Below are the code and all the weights of a small trained network. Each question names an input and a class and asks about switching units off, where a switched-off unit gives its printed mean instead of its output.

import numpy as np


def w(rows, s, z=0):
    codes = np.array(rows[::2]) - 128.0
    scale = np.full(codes.shape[1], s)
    scale[-1] = z or s
    return codes * scale


def f(y):
    return y / 2 * (1 + np.tanh(0.7978845608 * (y + 0.044715 * y**3)))


def log_softmax(a):
    a = a - a.max(-1, keepdims=True)
    return a - np.log(np.exp(a).sum(-1, keepdims=True))


def net(x, mask):
    res = np.array(x, float).reshape(1, 6) / 4 @ E
    y = f(res @ A[0][:, :-1].T + A[0][:, -1])
    res = res + np.where(mask, y, B[0][:, -1]) @ B[0][:, :-1]
    return log_softmax(res[-1] @ U[:, :-1].T + U[:, -1])


A, B = {}, {}
E = w([
[195,8,100,187],'x0',
[132,130,132,128],'x1',
[141,188,47,242],'x2',
[53,96,243,197],'x3',
[131,130,130,129],'x4',
[127,128,128,128],'x5',
],0.012)
A[0] = w([
[144,187,107,218,197],'N0',
[198,123,92,116,129],'N1',
[56,206,159,120,218],'N2',
[169,97,85,47,181],'N3',
[149,116,101,117,81],'N4',
[127,160,120,8,255],'N5',
[86,193,165,152,77],'N6',
[109,183,49,156,169],'N7',
[118,77,220,99,144],'N8',
[127,182,78,59,176],'N9',
[153,127,108,167,128],'N10',
[146,115,110,247,125],'N11',
[174,140,72,103,207],'N12',
[180,38,106,120,216],'N13',
[151,64,173,99,111],'N14',
[74,65,119,196,117],'N15',
[94,158,72,88,186],'N16',
],0.014,0.0076)
B[0] = w([
[163,199,141,170,225],'N0',
[159,99,87,151,189],'N1',
[41,232,141,159,237],'N2',
[195,55,112,61,218],'N3',
[140,109,84,153,143],'N4',
[146,138,246,25,247],'N5',
[96,151,91,167,181],'N6',
[207,186,87,158,212],'N7',
[37,99,155,129,210],'N8',
[230,158,156,87,213],'N9',
[229,110,136,121,161],'N10',
[213,101,180,174,214],'N11',
[249,124,35,101,213],'N12',
[135,4,108,134,239],'N13',
[61,65,121,150,185],'N14',
[154,136,226,152,187],'N15',
[207,157,134,119,189],'N16',
],0.011,0.016)
U = w([
[192,143,251,115,253],'0',
[171,224,92,117,13],'1',
[42,168,172,109,184],'2',
[103,215,130,206,149],'3',
[138,61,93,84,47],'4',
[174,122,62,180,117],'5',
[79,72,163,180,85],'6',
],0.014,0.0042)

Each question gives the input, the list of numbers given to net, and the class t.
The units are the neurons (one row each of A and B). Each row of codes is followed by its name. A weight is (code - 128) times the scale printed after its matrix; where a second scale follows, it is the last column's (A, B and U).
mask holds one flag per neuron, in row order. A switched-off neuron (its flag False) gives its mean, the last column of its row in B, instead of its output. The means were averaged over made-up inputs and are rounded, as every weight is.
A unit's drop is (log p(t) with every unit on - log p(t) with that unit switched off) / (log p(t) with every unit on - log p(t) with every unit switched off).
The circuit of an input: a set's keep is (log p(t) with only the set's units on - log p(t) with every unit switched off) / (log p(t) with every unit on - log p(t) with every unit switched off). Starting from the 12 units with the biggest drops (on a tie, the unit counted first), units are removed one at a time, each time the one whose removal leaves the highest keep (on an exact tie, the one counted first), for as long as the keep stays at least 0.8.
circuit, biggest first: the units of the circuit, biggest drop first
most important unit: the unit with the biggest drop
top k neurons: the k neurons with the biggest drops, biggest first
drop of u: that unit's drop, to one decimal
input [-2,1,7,0,-1,0], class 1: circuit, biggest first => (N7)
input [0,-6,1,3,-8,2], class 3: circuit, biggest first => (N5, N3)
input [1,1,5,-3,-3,5], class 5: top 2 neurons => (N5, N2)
input [-6,5,6,0,4,-2], class 1: top 3 neurons => (N7, N9, N8)
input [1,3,-5,-8,0,7], class 4: top 3 neurons => (N3, N12, N13)
input [1,5,1,-7,6,7], class 5: top 2 neurons => (N12, N2)
input [0,8,1,-6,3,2], class 1: top 2 neurons => (N12, N11)
input [8,-7,0,2,-3,-3], class 6: top 2 neurons => (N5, N13)
input [-8,8,2,1,8,-5], class 3: top 3 neurons => (N2, N12, N3)
input [-7,-8,1,1,7,-3], class 3: top 3 neurons => (N2, N12, N3)
input [5,2,0,7,6,6], class 6: top 4 neurons => (N5, N9, N8, N14)
input [4,1,0,7,0,2], class 6: top 3 neurons => (N5, N9, N8)
input [1,3,2,-3,-8,8], class 5: top 2 neurons => (N2, N5)
input [2,-4,0,5,1,8], class 6: top 2 neurons => (N5, N9)
input [0,6,7,-2,5,4], class 1: most important unit => N13
input [2,-5,4,0,6,-3], class 5: top 2 neurons => (N5, N9)
input [2,0,2,-1,-3,4], class 5: drop of N5 => 0.7
input [2,-6,3,-1,7,8], class 5: drop of N5 => 0.8
input [-5,4,1,-5,1,-6], class 1: drop of N11 => 0.9
input [-4,0,5,6,-7,3], class 3: drop of N14 => 0.0
input [-7,0,1,-1,-3,-6], class 1: most important unit => N2
